Here is a tiny trained network, its code and every weight. The questions are about switching its units off for an input and a target symbol, where a switched-off unit gives its printed mean instead of its output.

import numpy as np


def w(rows, s, z=0):
    codes = np.array(rows[::2]) - 128.0
    scale = np.full(codes.shape[1], s)
    scale[-1] = z or s
    return codes * scale


def norm(h):
    return h / np.sqrt((h * h).mean(-1, keepdims=True) + 1e-5)


def f(y):
    return np.maximum(y, 0)


def softmax(a):
    e = np.exp(a - a.max(-1, keepdims=True))
    return e / e.sum(-1, keepdims=True)


def log_softmax(a):
    a = a - a.max(-1, keepdims=True)
    return a - np.log(np.exp(a).sum(-1, keepdims=True))


def net(x, mask):
    ids = ['αγδζθλμστψω'.index(c) for c in x.split()]
    T = len(ids)
    res = E[ids] + P[:T]
    r = norm(res)
    for j in range(2):
        rows = slice(2 * j, 2 * j + 2)
        q, k, v = (r @ M[0][rows].T for M in (Q, K, V))
        z = softmax(np.where(np.tri(T) > 0, q @ k.T / 2**0.5, -1e9)) @ v
        o = O[0][rows]
        res = res + np.where(mask[j], z, o[:, -1]) @ o[:, :-1]
    y = f(norm(res) @ A[0][:, :-1].T + A[0][:, -1])
    res = res + np.where(mask[2:10], y, B[0][:, -1]) @ B[0][:, :-1]
    return log_softmax(norm(res)[-1] @ U[:, :-1].T + U[:, -1])


Q, K, V, O, A, B = {}, {}, {}, {}, {}, {}
E = w([
[108,81,116,81],'α',
[118,161,131,34],'γ',
[160,187,209,51],'δ',
[141,142,171,78],'ζ',
[200,184,255,92],'θ',
[139,118,171,101],'λ',
[127,135,160,88],'μ',
[178,109,197,101],'σ',
[103,75,197,210],'τ',
[144,163,195,147],'ψ',
[124,195,153,124],'ω',
],0.0044)
P = w([
[152,88,56,154],'0',
[26,212,180,156],'1',
[47,156,186,91],'2',
[223,110,111,127],'3',
[60,251,180,184],'4',
[64,142,177,85],'5',
[199,120,105,136],'6',
[68,246,172,186],'7',
[73,132,173,86],'8',
[189,129,102,141],'9',
[82,254,177,181],'10',
[76,117,165,95],'11',
[157,121,85,144],'12',
[49,226,167,186],'13',
],0.0075)
Q[0] = w([
[103,82,192,68],'H0',
[91,166,140,148],'H0',
[186,225,107,247],'H1',
[54,136,147,170],'H1',
],0.012)
K[0] = w([
[132,83,44,184],'H0',
[156,158,125,127],'H0',
[162,155,253,136],'H1',
[111,88,140,176],'H1',
],0.013)
V[0] = w([
[59,196,112,242],'H0',
[226,182,85,178],'H0',
[145,254,85,36],'H1',
[39,96,17,112],'H1',
],0.0085)
O[0] = w([
[127,158,144,223,30],'H0',
[9,221,98,168,230],'H0',
[110,173,38,45,177],'H1',
[254,186,112,119,2],'H1',
],0.0082,0.0021)
A[0] = w([
[140,87,175,57,166],'N0',
[18,78,196,38,1],'N1',
[221,165,33,184,70],'N2',
[111,130,133,125,169],'N3',
[114,220,164,191,168],'N4',
[3,115,160,194,60],'N5',
[67,177,186,63,114],'N6',
[53,218,181,41,59],'N7',
],0.0062,0.0034)
B[0] = w([
[139,163,88,152,193],'N0',
[123,136,204,109,208],'N1',
[2,101,136,138,139],'N2',
[147,117,133,114,169],'N3',
[160,116,73,151,227],'N4',
[204,186,146,98,232],'N5',
[101,89,111,143,239],'N6',
[122,51,110,138,254],'N7',
],0.0095,0.0055)
U = w([
[249,219,201,81,128],'α',
[177,183,55,15,118],'γ',
[109,107,117,126,63],'δ',
[98,59,81,68,43],'ζ',
[77,145,116,80,7],'θ',
[145,9,145,212,155],'λ',
[193,62,68,127,254],'μ',
[75,78,236,100,167],'σ',
[178,140,198,231,154],'τ',
[87,210,147,211,145],'ψ',
[101,203,58,178,188],'ω',
],0.011,0.0046)

Each question gives the input, a string of symbols that net reads in full, and the target symbol t.
The units are the heads (2 rows each of Q, K, V and O) and the neurons (one row each of A and B). Each row of codes is followed by its name. A weight is (code - 128) times the scale printed after its matrix; where a second scale follows, it is the last column's (O, A, B and U).
mask holds one flag per unit, heads first, then neurons. A switched-off unit (its flag False) gives its mean, the last column of its rows in O or B, instead of its output. The means were averaged over made-up inputs and are rounded, as every weight is.
A unit's drop is (log p(t) with every unit on - log p(t) with that unit switched off) / (log p(t) with every unit on - log p(t) with every unit switched off).
unit that matters most: the unit with the biggest drop
k most important neurons: the k neurons with the biggest drops, biggest first
which heads matter: for each layer, one digit per head in row order, 1 if its drop is at least 0.15 and else 0, layers parted by /
drop when u is switched off: that unit's drop, to one decimal
input γ λ λ σ ψ ω σ δ σ ζ ζ λ, target γ: which heads matter -> 01
input μ δ γ ω, target γ: 2 most important neurons -> (N7 N6)
input ψ τ γ α σ α, target ψ: most important neuron -> (N5)
input σ σ ω α γ σ σ, target γ: 4 most important neurons -> (N7 N6 N0 N4)
input σ ψ α ζ τ α ζ ζ α τ α, target τ: 3 most important neurons -> (N5 N4 N0)
input γ γ α ω ω σ σ θ, target σ: 3 most important neurons -> (N0 N7 N1)
input μ λ σ σ γ ψ τ ζ γ σ α ζ, target μ: 2 most important neurons -> (N5 N7)
input ψ ψ α ψ θ σ σ α ψ α σ σ λ γ, target σ: 3 most important neurons -> (N0 N1 N7)
input λ σ θ, target λ: 2 most important neurons -> (N5 N7)
input σ ζ γ σ α, target σ: 4 most important neurons -> (N0 N1 N5 N7)
input τ ζ ζ θ τ τ σ, target λ: 2 most important neurons -> (N5 N0)
input ζ ψ σ γ μ ζ σ α ω λ τ δ, target ζ: 3 most important neurons -> (N7 N5 N6)
input ψ ψ ψ σ, target α: 2 most important neurons -> (N5 N7)
input ω α ω, target ω: unit that matters most -> H0
input σ ω θ λ, target σ: 2 most important neurons -> (N1 N4)
input ψ μ ζ γ ζ γ μ σ ω μ, target γ: 3 most important neurons -> (N7 N6 N4)
input ω σ λ μ α θ ψ α σ, target ω: drop when H0 is switched off -> 0.7
input ψ α σ θ λ δ α α σ τ σ ψ, target ψ: drop when H1 is switched off -> 0.1
input ω ζ γ ψ ω σ θ μ σ σ, target σ: drop when N1 is switched off -> 0.3
input ω ω γ ψ ψ ζ α α α, target ω: drop when H1 is switched off -> 0.2
input α δ α τ μ ψ σ θ ω α α θ, target α: unit that matters most -> H1
